Each row is followed by its group and then its class within the group.
[-17 -17  27  10   3  -4   4 -16 -11  15  15   0  10 -13  14 -29 -20]
MQ.Qp
[-12  -6  11 -17  -4   7  -3  -4  -7   0  -6   5   0  -7   7  -8 -10]
ZQ.RH
[-31  -8  23 -14 -12   2   3 -34 -12   9 -16 -15   2  -7  13 -16 -22]
ZQ.Cr
[-22 -19  10   9   5  22   9 -14  -9  11  16   3  14 -19   7 -24 -14]
Dc.CJ
[-16   3  24  20   0   4   5 -26   8  -2   4  -2  -4 -11   4  21 -10]
MQ.Rg
[-12 -11  18  -1  -4   4  -3 -11 -12   5  -1  -2   2 -18  12 -16 -13]
ZQ.Cr
[-18 -12  26  16 -20  -7   1 -19  -7  15  18   0   6 -10  13 -26 -16]
MQ.NB
[-17 -15  28  -8   2  -6   0 -18  -5   6  17   0   7 -19   9 -21 -15]
MQ.Qp
[-15  -9   9  14   3   3  -1 -10  -9   8   8  10   1  -4   0 -13  -8]
Dc.Nj
[-12  -9  15   1  -5  -1   5   0  -3  10  13  -2   1 -10   5 -10  -3]
Dc.Nj
[-23 -10  19  -7  -2  12   3 -14  -7   7 -11   3   4 -15   6 -23 -11]
ZQ.Cr
[ -9 -23  17   5  -2  -2   5  -8  -3  11   8   1   2  -5   5 -12  -8]
Dc.RF
[-22  -8  15   6   0  -2  -6 -13 -12   3   3  11   7 -12  10 -21 -13]
ZQ.Cr
[ -3  -5  25   8  -5  -1   4 -18  -3  11  26  -6  10 -10   5 -19 -10]
MQ.Qp
[-24 -11  19   8 -13   4   8  -6  -7   8  -3   2  -1 -10   6 -12 -12]
ZQ.RH
[-33  -4  17   5  -8   0   6 -17  -3   1  -5  15   2 -10  10 -18 -12]
ZQ.Cr
[-31 -16  22   9   2   1   5 -13  28  17   6   6   5 -14  12 -21 -13]
Dc.RF
[-14  -9  21   6  -2   2   6 -14  -7  11  17  -8   0  -5   6 -21 -24]
MQ.Qp
[-21 -14  17  -2  -2   1   1   1 -15  14   5   7   1 -11   6 -15 -10]
Dc.Nj
[-25 -12  21  -8   0   4   3 -14  10   3  -8  -4   4 -14   8 -16 -13]
ZQ.Cr
[-27 -12  43   2 -12  -4   1 -13   4   5  -9   1   4 -13   8  -3 -19]
ZQ.MT
[-14  -9   9  11  -4   3  12 -14  -2   4  -6   9   3  -6 -17  -6 -26]
Dc.CJ
[-11 -11  18   3   3   3  -1   2  -5  11   8  -3   3 -12  11 -14 -13]
Dc.RF
[-12  -7   7   3  -1   2   9   1  -7   4  -5   9  -2  -6   8  -9 -10]
Dc.RF
[-19  -5  24  -1 -18   0  -5  48 -23   8   5  -6   3 -18  13 -19 -15]
ZQ.MT
[-29 -13  14   5 -12 -10   0 -18  -2   7 -11   0  -8 -18  13 -11 -14]
ZQ.Cr
[ -8  -6  21   4   0   5  -3 -15 -11   3  18  -6   4 -12  14 -23 -12]
MQ.NB
[-18 -10   7  10   9   2  16  -2   4  -4  -2  10  -2   5   1   4  -4]
Dc.CJ
[-25 -10  22   9 -15   0   1  -9  -7   2 -14  -8   0 -19   8 -14 -17]
ZQ.Cr
[-25  -8  14  11  -1   3   9  -6  -6   1   8  15   2 -14   5 -14 -11]
Dc.CJ
[-26 -15  23   2 -14  -1   5 -17  -6   8  -1  -5   4  -6  14 -12 -19]
ZQ.MT
[-16  -3  17   9  -4  -4   2  -6 -11   1  -5   1  -1  -7   5 -18 -36]
Dc.Nj
[-12  -4  16  12  -6   4   6 -16  -9   6   9   0   3  -2   8 -23 -11]
MQ.Rg
[  1  -8  19  12   1  -4  10  -4 -12  16  21  -3  10   0   5 -27 -13]
MQ.Qp
[-16 -11  16   7   2  -2  -1 -11  -8  10  17  -6  10 -15  13 -27 -10]
MQ.Qp
[-18 -12  18  13  -4  -3   8  -6 -10  14   2   4  -2  -2   5 -13 -13]
Dc.Nj
[-29 -11  22   3 -11  -1  13 -13  -3   3  -4  -2  -1 -20  13 -15 -15]
ZQ.MT
[-27  -9  17  -4 -20   1  -3 -11  -9   7  -3  -3   5 -15  10 -21 -25]
ZQ.MT
[-22 -12  16   0  -5   3   1  -7 -12   1   2  12  -6  -6  13 -17 -15]
Dc.Nj
[-16 -14  14  -9  -9   2   1  -5 -10  13   0  -7   8  -9   9 -21 -11]
ZQ.RH
[-17 -21  24   5 -15   5 -13 -15 -19   7  17  -7   9 -13  10 -27 -12]
MQ.NB
[-18 -14  15   4   1   7  -1 -10   0   4   9   3  -4  -3  15 -22 -13]
Dc.Nj
[-34 -17  22   2 -10   9   3  -2 -24   7  -8   0   7 -13  11 -18 -21]
ZQ.Cr
[-16 -15  25   5  -7   1  -2 -17 -21  19  68   2  11 -14  15 -30 -16]
MQ.Qp
[-32  -7  16  -8 -22  -6   1 -13 -12   7  -2  -1   4 -10  19 -19 -23]
ZQ.RH
[-33 -15  16   4 -12  16   7 -26 -10   3 -12 -23   8 -15   6 -18 -20]
ZQ.Cr
[-11 -15  23  11   7   5  -4  -8  -8  -1   4   1   4 -12   9 -13  -8]
Dc.CJ
[-17 -23  22   4   3  -2   1  -3 -19  12  16  11   8 -12   7 -21 -19]
Dc.RF
[-34 -11  32   0 -11   2   5 -20  -2   0 -10  -3  12  -8  10 -19 -22]
ZQ.Cr
[-20 -12  22  11   4  -1  15  -4  -6  10   3   4   5  -4 -10 -17 -17]
Dc.RF
[ -8 -15   6   0  -3  -2   2  -7  -7   8   7   4   2  -4   9  -9  -9]
Dc.Nj

Each row is followed by its group and then its class within the group.
[-13  -1   5 -16   1  -1   0  23 -10  -7   0   4  -4   6 -18   1   2]
A.SZ
[ -1   2   2 -10  -6  -2   2  16 -38   1  -7  -6 -14   3  -9   2   0]
A.DN
[ -2  -1   3 -17  -6   4  -3  35  -6 -10  -3  14   1   3   6   1   1]
F.FM
[  0  -2   7 -12  -3   1  -4  40  -1  -7  -4  14  -6   2  -2  -2   2]
F.Nq
[ -3   1   1  -8  -3   2 -56  34  14  -8   2  10   5   3  -1  -1   5]
W.HP
[ -5   1   7 -20  -6  -4   2  12  -8  -3   7  15  -1   4 -13  -3   1]
A.DN
[  0   3   0 -22  -1  -6  -2  21 -20  -8  -4   2 -10   5 -13   2   0]
A.DN
[  3  -2   0  -5  -3  -1  13  14 -47   0  -8   1 -12   1 -15   2   1]
A.DN
[  0   2   5  -5  -3  -2   3  13  -7  -3  -3  -2  -5   3 -12   0  -2]
A.DN
[  2  -1   2  -2  -7  -4   5  24 -42   0  -9  -1 -14   3 -16  11   1]
A.DN
[-5 -5  2 -5  0 -1  0 40 -1 -3  0  3 -5  1 -8  5  3]
W.HP
[  0   3   4 -10  -4  -2   3  32 -15   1  -2   7 -12   6 -14   2   2]
A.SZ
[  2  -3   2 -19   2   2  -2  29  -9  -3  -5  11  -8   4  -1   6   2]
F.ZM
[-7 -3  0 -6 -5  1  3 43 12 -9 -1  9 -3  2 -4 -2 -1]
W.Nc
[  1   0   4  -8   0  -4   8  13 -41   0  -8  -6 -19   2 -10   4   6]
A.DN
[  0  -2   4 -10  -1   4   1  30 -13  -5  -6  -2  -9   3  -5   5   8]
F.Nq
[ -5  -2   1   4  -2  -9  -1  24  -8   0  -7   3 -11   3   5  17   2]
W.HP
[ -3  -2   0 -19  -4  -7   8  34  -6  -9  -1  30 -12   2 -19   7   2]
A.LQ
[  3  -1   1 -13  -9   2   2  37 -30  -2 -10   9  -8  -2  -5   5   0]
F.ZM
[-4 -2 -2  0 -1  2 -2 17 17  1 -4  1 -1  1  5  0  4]
W.MB
[  1   0   3 -12   2   3  -6  14 -11  -8   3   7   2   7  -5  -2   8]
F.ZM
[ -2  -6   0 -14  -3  -1  -4  18 -12  -6  -7  -2 -13   0 -13   0   0]
A.DN
[ -8  -5   1 -11  -7  -4  -3  46  24  -9  -2  17  -1   7  -3   3   3]
W.Nc
[  3  -6  -3 -22  -3   4  -2  39   3  -7  -6  11  -2  -1  -2   6   2]
F.Nq
[ -3   3  -4 -10  -3   5  -3  24 -10  -3  -3   6  -2   2   4   4   3]
F.ZM
[ -4   0   4 -19  -5   0  -7  14   7  -7   3  13  -1   9 -15  -2   2]
A.DN
[  0  -5   4  -8  -1  -2   0  11 -29  -4  -2   2  -8  17   2   1   0]
A.DN
[  0   0   3 -15  -9   0  -1  26  -6   1   2  22  -8   3 -20   2   1]
A.LQ
[  3  -2  -2 -11   0   6  -4  24 -17  -7  -2   1  -1  -5  -1   0   2]
F.ZM
[ 10  -3   3  -9   0   1   0  31 -20   1  -9   2  -6   5  -2   5   2]
F.FM
[  2  -4  -1  -9   0  -5  -2  22 -15  -3  -4   4  -3   3   1   2   0]
F.ZM
[  0   0   4 -18   1   3  -1  36 -22  -5   4   9 -12   5  -9   5   3]
F.FM
[  2  10  -1 -16  -4   3   0  33 -42  -2 -13   7 -14   1  -1   6   5]
F.ZM
[ -2  -2   7 -10  -5   7   0  36 -14 -14  -1   8 -12   2 -17   6   2]
A.SZ
[ -1  -7   0  -5  -3   2  -2  27 -12  -6  -7   7  -7  -2  -6   0  -3]
F.ZM
[ -9   0   0  -2   5   1   2  34  -1  -4  -5  10 -14   2   1   6   5]
W.HP
[  0   2   1   2   0  -1   4  15 -26   2  -8   3 -16  -2 -13   3  -3]
A.SZ
[ -2   0   2  -4  -2 -12   2  14 -19  -3  -4   6  -7   4 -15   7   2]
A.LQ
[ 9  1  3 -5 -6 -9 -4 35 31 -8  5 16 12 -1 -2  0  0]
W.HP
[ -7   0   0 -10  -4  -6   3  16 -21  -3  -3  11 -15   3 -17   8   4]
A.LQ
[ -2   1   4  -1   4  -7   1  14 -26  -3  -4  -2  -8   1 -10   3   1]
A.SZ
[ -5   0   0  -5  -5   0   2  18 -19  -5  -5   4 -13   7 -11   5   4]
A.LQ
[ -2  -3   1 -12  -2  -1  -3  43 -15  -5  -9  10 -11   1  -5   6   2]
F.FM
[  1  -3   3 -12  -4   1   3  32 -24  -6 -10   8  -7   8  -5  10   4]
F.Nq
[ -7  -2   0   3  -4 -10   3  37   2   0  -6   7  -6   0   1   5   4]
W.Nc
[ -2  12   4  -1  -8  -8   7  22 -50  -7 -11  -2 -33  -1 -13   9   0]
A.SZ
[-9 -3  0 -7 -2 -5  5 33 12 -1 -3 11 -4  7 -5 11  0]
W.HP
[  0   4  -1  -6   6  -4   2 -41 -28   0   2 -28   2  -4   2 -10  -2]
A.DN
[  4  -1   1 -10   2   1  -2  35 -19  -3 -10   9  -3   4   5   8   4]
F.ZM
[ -2   2   1   1  -4  -6   6  -5 -59   3  -9 -12 -26   1  -5   5   1]
A.DN
[  2  -1   4 -17  -3  -2   2  21 -22  -4  -3   7  -7  10 -18   4   2]
A.DN
[ -2   1   4 -15  -2   1  -2  47  -4  -5  -8  19 -10   2  -6   6   2]
F.FM
[ -4  -5   0 -16  -9   6   0  54  23  -8  -1  31  -5   7  -9   6   4]
W.Nc
[-9 -6  3 -4 -4  0  0 38 24 -3 -2 14  1  3 -4  4  1]
W.MB
[  5  -1   2 -19   5   2   2  18 -24  -2  -7   2  -5   1   1   5  -1]
F.ZM
[ -4   2   2 -14  -3  -9   7  24 -21  -5  -8  -2 -14   4  -5   3   3]
A.DN
[ -2   0  -1  -3  10   4   2   8 -27  -5  -7  -5 -10  -6   1   7  -1]
F.FM

Each row is followed by its group and then its class within the group.
[-7  1  5  2  0  0  1 -4 -4  2  0 -5  2  0  2  2  4]
T.Bg
[-4  0 -4  1  0  0  5 -7 -4  0  1  2 -1 -5 -2  1  9]
Z.MM
[-5 -8  3  4 -5  1  1  0 -2  3  0 -6  1 -2  2  3  3]
T.Bg
[-2 -3 -1  0 -1  0  4 -5  0  3  1  2  0 -2  0  1  5]
Z.Pg
[ 3  3  2  3  0  1 -5  3 -1 -3 -1  5 -3 -3 -1 -1 -4]
D.NF
[ 0  0  0  0 -3 -1  0 -5 -1  1  1  7 -3 -5  0  0  2]
Z.FR
[-4  2  2 -2 -1  3  2 -6 -3 -1  2  3  0 -4 -1  0  8]
Z.MM
[-3  0 -3 -3  0 -1  4 -5 -4  1  0  6 -1 -5  1  2  6]
Z.MM
[-4  1  2  3 -2  0  2 -4 -4  2  4 -8  4  2 -1  2  5]
T.SQ
[ 4  5  1  2 -2  2 -4  2 -2 -6  3  4 -1  0 -2 -1 -3]
D.NF
[-3 -2  5  2 -5  3  0 -3  0  2  4 -5  3  3 -1  3  4]
T.Bg
[-4  3 -1 -1 -3 -1  5 -7 -2  1  2  0 -1 -4  0  0  9]
Z.MM
[-5  1  1  1  0  0  2 -3 -4  2  3 -9  3  1  0  2  5]
T.SQ
[-4 -4  2  4 -4  0 -1 -2 -1  3  0  1 -2 -4  3  3  3]
T.Bg
[-5 -2  1  1 -3  5  1 -3 -2  1  2 -3  0  0  2  2  6]
T.Bg
[ 4  4  2  0  0  1 -4  0 -1 -1  1  1  1  2 -5  0 -2]
D.FH
[-5  2  0 -2  0  1  8 -5 -3  0  3  2  1 -4  2  0  7]
Z.MM

Each row is followed by its group and then its class within the group.
[  4   8  -7   1  -3  -5  -1   4  -3   5 -10 -14  -8  10   0   1  23]
R.V
[ -1   4   0   0  -1  -4   1   1  -4   0  -8 -10  -5   3   0   0  11]
R.V
[ -4   2  -9   8  -5   5 -15   8  -8   6 -13 -14 -12   8   3  -5  20]
Y.P
[ -6   5  -9  -1  -8   2 -35   0  -4   6 -13 -10  -7   8  -2   6  23]
Y.B
[ -1   4 -10   6  -6  -1 -20   2  -8   7 -20 -18 -10  10   0   0  31]
Y.P
[ -6   8 -14  -1   1   4  -9   3  -3   4 -13 -16  -8   5   1   2  30]
R.J
[ -3   1   2   9  -9 -10  -1   2  -9   6  -8  -3  -3   4   2  -3   4]
Y.P
[  1   4  -8  -1   4   1  -8  -7  -2   2 -10 -15  -6   5  -1   3  22]
R.E
[ -1   5  -5   2  -3  -1  -4   2  -4   2 -12 -11  -7   2  -2   0  18]
R.E
[ -5   5   0   2  -2 -11   1   0  -5   1  -6 -11  -3   1   1   0   7]
R.V
[-6  3  5  3  3 -1  3 -4  1  1 -6 -6 -6  2  5  1  8]
R.J
[ -3  10 -11   3  -3  -3  -6   4  -4   6 -14 -18 -14   7   4  -1  27]
R.J
[ -3   5 -18  -3  -2  -2  -9   4  -2   5 -18 -23 -14   8   3   3  37]
R.J
[ -2  -1  -5   3   0  -1   1   4  -2  -2  -6 -10  -6   3   0   0  17]
R.E
[ -1   0 -10   3 -10  -5 -19  -1 -13   6 -15 -11 -14  11   0  -5  28]
Y.B
[ -3   6  -8   3   4  -7   5   5  -5   5  -4 -11  -8   5   3   2  20]
R.V
[ -4   5  -7   6  -9  -9 -19   1 -13   8 -14 -12  -9  13   0   0  28]
Y.B
[ -2   0  -8   4   1   3 -15  -2  -5   7 -15 -13  -8  14   0   0  26]
Y.P
[ -2   2 -12   3  -9  -2 -19  -1  -8   7 -13 -13  -9   4  -4   0  22]
Y.B
[ -2   2 -26  -2   3   7 -14   4   0   3 -18 -22 -12   9  -3   2  36]
R.J
[ -3   0   2   2  -6  -5 -13   4  -6   7 -13 -10  -8  10   0   1  16]
Y.B
[ -4   1 -13  -2 -12   1 -26   2  -8  12 -19 -18 -14  15   3  -2  36]
Y.X
[ -2   7  -2   3  -2  -4  -2   4   4   1  -9 -23  -9   7   4  -2  23]
R.E
[  3   2  -4   4  -7  -5 -16   4  -8   8 -11  -9  -7  10  -1  -4  20]
Y.P
[-13   4 -13  -2   3   2 -10   6  -5   5 -13 -18 -13   8   0   1  29]
R.E
[ -3   3  -6   5  -3  -9  -3   0   0   5  -9 -10  -9   6   3   0  22]
R.V
[ -3  -1  -9   6 -10  -3 -20   2  -7   9 -11  -8 -10   9   0  -2  24]
Y.P
[  0   2  -3   4 -10  -4 -12   3  -7   5  -9 -10  -7   6   2   2  15]
Y.B
[ -2   4 -10  -2  -1   0  -7   2  -6   4 -12 -15 -12  11  -2   2  26]
R.E
[ -4  -1  -7   2  -7  -2 -19   3  -7  10 -12 -10  -7   9   1  -3  21]
Y.X
[ -4   8 -16  -2  -2   1 -13   5  -6   7 -19 -18 -13  11  -2   2  38]
R.E
[ -4   3 -10   3  -6   0 -16   4  -1  10 -14 -16  -8  10  -1   3  26]
Y.X
[ -2   2 -10  -1 -11  -6 -19   3 -10   6 -16 -18  -9  10   0  -3  34]
Y.P
[ -3   1 -12   3  -8   1 -21   4  -7   9 -17 -17 -11  12  -1   1  28]
Y.P
[  0  -3 -14   1  -8   1 -22   1  -5   7 -14 -17 -12  12   0  -2  28]
Y.P
[ -2   5  -9  -1   1   0  -6   4  -3   3 -14 -17  -2   4   1   2  26]
R.V
[ -2   1   5   5  -8  -6 -17   3  -6   9 -12 -14  -4   9   2  -3  18]
Y.P
[ -2   1 -11  -2  -8   0 -26   2  -2   8 -17 -13  -7   9  -1   0  27]
Y.P
[ -6   0  -7   4  -7  -4 -19   2  -7   8 -13 -11  -6  10   1  -1  19]
Y.P
[ -1   7  -7   3  -1   1  -4   2  -3   3 -14 -13   2   3  -1   2  23]
R.J
[ -5   0 -12  -2  -1   9  -9   2  -1   3 -12 -15 -11   5  -1   0  28]
R.E
[ -3   5  -9  -1   1   0  -3   2  -2   0 -13 -12 -10   6  -1   2  23]
R.E
[  0   6 -13   0   0   1 -10   2   1   1  -3 -18 -10   0  -2   2  29]
R.V
[ -2   8 -12   3  -2   6  -9   4  -1   2 -14 -16  -9   8   0 -13  28]
R.J
[ -1   4 -10  -5  -1  -2 -10   4  -6   6 -14 -17 -11   8   8   1  27]
R.V

Each row is followed by its group and then its class within the group.
[ 3  6 -3 -1  1  1 -5 -2  0  1 -5 -5 -1  3  2 -1  4]
LP.LJ
[-3  8  0  1  3  1  4  1  1 -1 -3  0  1  1 -1  0 -1]
BT.TJ
[-4  5  0  0 -5  0  3 -1 -1  2 -8 -4 -1  1  8  2  2]
LP.SM
[-2  8  2  2  0  1  0  0 -1  5 -6 -4 -1  1  3  2  0]
LP.LJ
[-4 10 -2  0  1  3  6  4 -2  1  0 -1  0  2 -2 -1 -5]
BT.TJ
[ 1 -3  5 -2 -1 -3 -4 -2  4  0  9  4  1 -8 -2 -2 -5]
BP.DL
[ 1  6  2 -1 -1 -3 -2 -1  0  3  2 -6 -1  5 -3  2 -5]
Rz.Jd
[ 4  9 -5 -1  1 -1 -1 -2  2  2  7 -5 -4  6 -6 -1 -4]
Rz.Zr
[-4 10 -2  2 -1  3 -1  0  1  1 -3 -3 -2  4  1 -1  0]
LP.LJ
[ 0  9 -6 -1  2 -3 -1  1  1  2  7 -1 -1  6 -4  0 -4]
Rz.Zr
[ 2  3 -2  1  2  1  6  1  0 -2  1  0  0  6 -4  0 -5]
BT.TJ
[-6  8  5  7 -2  4 -2  0 -2  4 -8 -4  0 -5  8  0  4]
LP.SM
[-1  9 -4 -1 -2 -2 -1  4 -1  1  5 -5  1  6 -4  0 -2]
Rz.Jd
[-3  3  1  1 -1  2 -1 -1 -1  2 -5 -1 -2  1  2  2 -2]
LP.LJ
[-1  6 -3 -1  0 -3  5  4 -1  0  6  1  1  3 -3 -2 -7]
BT.TB
[ 1  0  6 -2 -3 -3 -4 -2  4  1  9  6  0 -3 -1 -2 -1]
BP.DL
[-4  7 -1  5  1  0  6  3 -1 -1  0  4  1  4 -3  0 -5]
BT.TJ

Each row is followed by its group and then its class within the group.
[-1  2 -1  4  9 -1  5 -1  1  2 -4  3 -2  1 -2  4  1]
<75>.[34]
[-1  3 10  5 11  0  4 -2 -1  5 -2  1 -7 -1  5 12  3]
<75>.[34]
[-2  0  3  7 12  7  5  1  2  7 -7  2 -6 -3  0 11 -1]
<75>.[42]
[ -2   2   2   4   8  -1   6   4  -1   5 -10   0  -6  -2   2   7   1]
<85>.[33]
[ 1 -1  0  8  4  1  4  1  3  1 -2  4 -8 -3 -3  7  1]
<75>.[34]
[ 3  0  2  5 12  1  3  1  1 -2 -6  5 -5 -5 -1 11  3]
<75>.[34]
[-4 -3 -1  6  8 -1  5  5 -6  3 -5 -1 -2 -1 -2  7  3]
<85>.[32]
[ 3  0  0  8  6  2  3 -1  1  2 -5 -1 -5 -1 -1  9  4]
<75>.[34]
[  3   2  -4   7  14  -3   8   6  -4  13 -13  -2  -4   0  -3  10   1]
<85>.[32]
[-3  1  1  6  8  5  2  3  0  5 -8  7 -5 -4 -3 12  0]
<75>.[42]
[-1  0  3  4  6  3  5  2 -4  2 -5 -1 -5 -1 -6  3  4]
<85>.[33]
[ 1  0  2  8  9 -2  3 -4  3  3 -6  4 -7 -2 -4  9  0]
<75>.[30]
[ -1   5  -1   5  17   4   5   1   1   8 -12   6 -11  -9  -3  19   3]
<75>.[30]
[ 1 -2 11  9  6 -2  7  6 -4 -2 -7  0 -1  1  1  5 -5]
<85>.[29]
[ -2   4   0   3   9   4   8   6  -4   2  -7  -1  -2 -12   2  13   0]
<85>.[33]
[ -2   3   1   2  11  -5   7   6  -6   5 -10   0  -5  -2  -5  11   0]
<85>.[32]
[  2   2   4  11  13   3   6   3   0  -3  -6   1 -11  -2   2   8   2]
<75>.[34]
[ 2  1 -2  6  5 -2 14  3 -4  1 -6 -3 -3 -3 -3  6  3]
<85>.[29]
[ -1   5  -1   4   8  -2   8   6  -4   3 -11  -3  -5  -3  -3  11   1]
<85>.[29]
[-4 -1  2  4  9 -3  7  2 -4  2 -6 -1 -3  0 -3  7  1]
<85>.[32]
[ 2  1  2  6  8  1  2 -3  4  2 -6  5 -8  0 -3  6  1]
<75>.[30]
[-2  0 -1  4  9  1  7  4 -3  3 -8 -1  0 -4  2  9 -2]
<85>.[32]
[ 0  2  1  6 14  1  4  0  2  6 -5  6 -6  1 -3 13  4]
<75>.[42]
[-2  0  5  6 13  0 12  3  1  3 -5  7 -5 -8  1 11  2]
<75>.[42]
[  3   3   1   8  13   0   7   9  -6   4 -12   0  -6  -2  -1  14   1]
<85>.[32]
[-10  -3  -4   5  -8   0   2  -5   9   2   5   4   0   9   0 -11  -4]
<75>.[30]
[-2  2 -2  9  9 -1  7  5 -5  4 -4  0 -3 -2 -4  5  3]
<85>.[33]
[-1 -1  0  3 10  1  9  3 -6  2 -8  0 -3  0 -1  9  3]
<85>.[33]
